Below are the code and all the weights of a small trained network. Each question names an input and a target symbol and asks about switching units off, where a switched-off unit gives its printed mean instead of its output.

import numpy as np


def w(rows, s, z=0):
    codes = np.array(rows[::2]) - 128.0
    scale = np.full(codes.shape[1], s)
    scale[-1] = z or s
    return codes * scale


def norm(h):
    return h / np.sqrt((h * h).mean(-1, keepdims=True) + 1e-5)


def f(y):
    return y / 2 * (1 + np.tanh(0.7978845608 * (y + 0.044715 * y**3)))


def softmax(a):
    e = np.exp(a - a.max(-1, keepdims=True))
    return e / e.sum(-1, keepdims=True)


def log_softmax(a):
    a = a - a.max(-1, keepdims=True)
    return a - np.log(np.exp(a).sum(-1, keepdims=True))


def net(x, mask):
    ids = ['αβγεζθλμτφψω'.index(c) for c in x.split()]
    T = len(ids)
    res = E[ids] + P[:T]
    u = 0
    for l in range(3):
        r = norm(res)
        for j in range(2):
            rows = slice(2 * j, 2 * j + 2)
            q, k, v = (r @ M[l][rows].T for M in (Q, K, V))
            z = softmax(np.where(np.tri(T) > 0, q @ k.T / 2**0.5, -1e9)) @ v
            o = O[l][rows]
            res = res + np.where(mask[u + j], z, o[:, -1]) @ o[:, :-1]
        u += 2
        y = f(norm(res) @ A[l][:, :-1].T + A[l][:, -1])
        res = res + np.where(mask[u : u + 4], y, B[l][:, -1]) @ B[l][:, :-1]
        u += 4
    return log_softmax(norm(res)[-1] @ U[:, :-1].T + U[:, -1])


Q, K, V, O, A, B = {}, {}, {}, {}, {}, {}
E = w([
[206,119,80,155,69,190,137,70],'α',
[127,186,85,128,122,122,109,165],'β',
[202,194,152,119,160,77,70,136],'γ',
[172,103,155,164,100,192,128,116],'ε',
[135,166,130,147,181,122,64,143],'ζ',
[106,118,74,86,36,71,185,226],'θ',
[162,152,160,192,58,121,162,113],'λ',
[190,64,170,178,107,154,119,122],'μ',
[185,217,103,160,212,138,88,110],'τ',
[107,150,84,148,130,124,173,195],'φ',
[140,122,124,251,106,141,233,141],'ψ',
[139,91,134,81,112,90,113,210],'ω',
],0.019)
P = w([
[140,206,146,111,125,124,212,205],'0',
[139,150,43,153,160,138,75,131],'1',
[129,145,28,146,129,128,75,118],'2',
[108,109,34,161,110,101,82,124],'3',
[113,97,34,131,100,106,80,142],'4',
[93,101,7,154,111,116,66,116],'5',
[100,107,21,128,84,104,67,127],'6',
[91,106,14,114,58,104,81,138],'7',
],0.012)
Q[0] = w([
[175,174,18,116,135,22,160,211],'0.h1',
[82,98,202,125,47,220,235,27],'0.h1',
[71,90,237,154,143,76,145,123],'0.h2',
[102,253,1,220,139,82,217,171],'0.h2',
],0.0058)
K[0] = w([
[241,216,194,176,142,143,253,202],'0.h1',
[77,54,61,200,105,56,90,55],'0.h1',
[166,118,40,167,136,172,67,48],'0.h2',
[8,232,188,158,144,84,170,92],'0.h2',
],0.0067)
V[0] = w([
[71,226,219,61,190,182,143,236],'0.h1',
[115,174,14,191,44,1,102,131],'0.h1',
[112,129,97,167,220,90,38,128],'0.h2',
[166,157,240,214,120,99,93,183],'0.h2',
],0.0059)
O[0] = w([
[4,124,135,101,36,242,155,61,255],'0.h1',
[174,125,121,71,110,178,63,254,193],'0.h1',
[207,208,90,83,118,150,189,77,111],'0.h2',
[172,64,143,65,123,93,113,149,199],'0.h2',
],0.0095,0.0064)
A[0] = w([
[200,119,199,254,76,245,154,155,245],'0.n1',
[115,118,106,79,136,48,92,122,150],'0.n2',
[189,132,132,151,38,138,87,111,185],'0.n3',
[101,143,85,94,133,77,175,158,253],'0.n4',
],0.0095,0.0048)
B[0] = w([
[168,25,29,124,82,132,149,122,243],'0.n1',
[109,179,104,181,136,170,109,96,160],'0.n2',
[75,53,79,120,167,153,153,141,254],'0.n3',
[169,190,163,179,245,140,40,45,214],'0.n4',
],0.013,0.0068)
Q[1] = w([
[245,34,158,180,103,115,152,153],'1.h1',
[74,131,64,142,147,251,104,80],'1.h1',
[95,127,96,53,98,159,135,132],'1.h2',
[97,184,139,118,123,127,140,141],'1.h2',
],0.013)
K[1] = w([
[166,69,58,172,145,51,81,99],'1.h1',
[166,181,192,109,9,109,255,185],'1.h1',
[110,218,114,69,190,179,117,161],'1.h2',
[95,150,147,145,133,185,158,34],'1.h2',
],0.0089)
V[1] = w([
[136,135,101,248,124,152,254,62],'1.h1',
[253,210,82,95,148,124,83,83],'1.h1',
[168,100,133,29,143,122,172,109],'1.h2',
[188,129,97,155,136,103,89,165],'1.h2',
],0.0099)
O[1] = w([
[35,51,236,125,242,117,226,197,152],'1.h1',
[107,145,127,193,156,254,87,134,2],'1.h1',
[39,171,13,171,82,168,52,61,104],'1.h2',
[187,129,197,231,117,75,59,214,116],'1.h2',
],0.0091,0.0031)
A[1] = w([
[148,205,177,179,119,234,79,191,8],'1.n1',
[31,190,180,187,142,202,207,12,187],'1.n2',
[11,1,117,115,93,138,218,45,206],'1.n3',
[120,253,152,120,146,119,129,146,182],'1.n4',
],0.0074,0.0015)
B[1] = w([
[119,112,161,176,107,120,142,113,143],'1.n1',
[98,107,200,95,110,120,100,104,178],'1.n2',
[253,111,137,154,117,150,134,112,254],'1.n3',
[175,102,74,173,127,111,93,100,132],'1.n4',
],0.019,0.008)
Q[2] = w([
[147,203,20,254,105,159,72,138],'2.h1',
[58,245,100,125,93,149,128,51],'2.h1',
[171,110,85,161,148,133,172,226],'2.h2',
[57,199,114,48,75,170,122,152],'2.h2',
],0.0094)
K[2] = w([
[66,73,74,2,54,5,70,29],'2.h1',
[113,194,136,121,178,78,70,81],'2.h1',
[98,94,146,134,233,26,129,156],'2.h2',
[104,201,115,153,149,161,52,97],'2.h2',
],0.0096)
V[2] = w([
[126,74,160,116,169,186,167,174],'2.h1',
[165,250,255,217,202,95,133,148],'2.h1',
[126,137,142,188,119,89,48,68],'2.h2',
[155,92,191,98,107,25,138,88],'2.h2',
],0.009)
O[2] = w([
[145,95,142,212,196,151,202,172,142],'2.h1',
[131,5,139,130,123,149,2,123,2],'2.h1',
[25,136,175,51,116,116,82,142,114],'2.h2',
[120,131,29,89,224,97,6,31,117],'2.h2',
],0.0073,0.016)
A[2] = w([
[178,24,71,151,168,124,162,211,160],'2.n1',
[147,148,4,110,78,116,104,170,151],'2.n2',
[112,202,136,145,135,32,65,146,3],'2.n3',
[120,182,109,96,144,117,132,186,99],'2.n4',
],0.012,0.0057)
B[2] = w([
[42,67,28,154,52,22,154,144,251],'2.n1',
[102,56,254,154,168,37,149,180,215],'2.n2',
[208,62,90,20,161,232,126,99,138],'2.n3',
[134,190,195,99,130,249,142,203,137],'2.n4',
],0.012,0.015)
U = w([
[172,36,63,169,57,120,146,156,159],'α',
[2,133,111,156,172,70,113,190,158],'β',
[204,99,196,160,81,95,37,201,109],'γ',
[107,177,82,183,36,170,39,162,166],'ε',
[101,218,110,72,109,37,112,121,127],'ζ',
[156,189,186,169,64,148,202,210,27],'θ',
[105,110,85,108,177,124,31,93,182],'λ',
[145,125,93,69,182,175,112,210,158],'μ',
[76,55,224,159,127,171,117,125,125],'τ',
[183,110,213,154,184,69,175,88,3],'φ',
[207,212,88,217,146,126,93,159,170],'ψ',
[161,104,92,91,82,200,157,64,99],'ω',
],0.0084,0.0032)

Each question gives the input, a string of symbols that net reads in full, and the target symbol t.
The units are the heads (2 rows each of Q, K, V and O) and the neurons (one row each of A and B). Each row of codes is followed by its name. A weight is (code - 128) times the scale printed after its matrix; where a second scale follows, it is the last column's (O, A, B and U).
mask holds one flag per unit, layer by layer, with each layer's heads first. A switched-off unit (its flag False) gives its mean, the last column of its rows in O or B, instead of its output. The means were averaged over made-up inputs and are rounded, as every weight is.
A unit's drop is (log p(t) with every unit on - log p(t) with that unit switched off) / (log p(t) with every unit on - log p(t) with every unit switched off).
The circuit of an input: a set's keep is (log p(t) with only the set's units on - log p(t) with every unit switched off) / (log p(t) with every unit on - log p(t) with every unit switched off). Starting from the 12 units with the biggest drops (on a tie, the unit counted first), units are removed one at a time, each time the one whose removal leaves the highest keep (on an exact tie, the one counted first), for as long as the keep stays at least 0.8.
units of the circuit, in order: the units of the circuit, biggest drop first
k most important neurons: the k neurons with the biggest drops, biggest first
top k neurons in layer l: the k neurons of layer l with the biggest drops, biggest first
heads that matter: for each layer, one digit per head in row order, 1 if its drop is at least 0.15 and else 0, layers parted by /
input τ μ τ, target τ: units of the circuit, in order -> [1.h1, 0.h1, 1.n2]
input ε ζ τ φ β ζ ζ, target φ: units of the circuit, in order -> [0.h1, 2.n1]
input ω φ ε α φ β λ λ, target β: heads that matter -> 10 / 00 / 00
input τ ζ θ, target τ: 2 most important neurons -> [0.n4, 1.n2]
input λ λ λ, target β: units of the circuit, in order -> [0.h1, 1.n3, 0.h2]
input λ φ γ γ, target μ: heads that matter -> 01 / 00 / 00
input ω γ γ τ, target ζ: heads that matter -> 10 / 10 / 00
input τ ζ ω λ α ψ γ, target τ: 2 most important neurons -> [1.n2, 0.n1]
input θ β λ β α ζ, target γ: top 2 neurons in layer 2 -> [2.n2, 2.n1]
input θ ψ μ φ ζ θ θ ζ, target γ: heads that matter -> 00 / 11 / 00
input β ω φ ω α ε β, target θ: heads that matter -> 10 / 00 / 00
input θ ζ μ ζ θ, target γ: top 2 neurons in layer 2 -> [2.n2, 2.n1]
input λ ζ φ ψ α ω, target μ: 2 most important neurons -> [1.n3, 0.n1]
input λ ψ φ α ζ ω ε ζ, target μ: 3 most important neurons -> [0.n1, 1.n3, 2.n3]
input ω λ λ ζ, target ζ: heads that matter -> 10 / 10 / 00
input θ α μ β, target γ: most important neuron -> [2.n2]
input β λ φ φ β ω ω, target θ: heads that matter -> 10 / 10 / 00
input λ ψ μ λ ε φ, target μ: 4 most important neurons -> [2.n3, 0.n1, 1.n3, 0.n3]
input γ ω τ τ, target ε: heads that matter -> 00 / 10 / 00
input λ β φ β θ φ μ τ, target μ: top 3 neurons in layer 2 -> [2.n3, 2.n4, 2.n2]
input ψ α θ ψ φ, target β: top neuron in layer 1 -> [1.n3]
input τ β τ θ φ ψ ζ β, target τ: 2 most important neurons -> [0.n4, 1.n2]
input λ ω β ζ γ, target μ: 3 most important neurons -> [0.n1, 1.n3, 2.n3]
input ω ψ θ α τ, target ζ: most important neuron -> [1.n3]
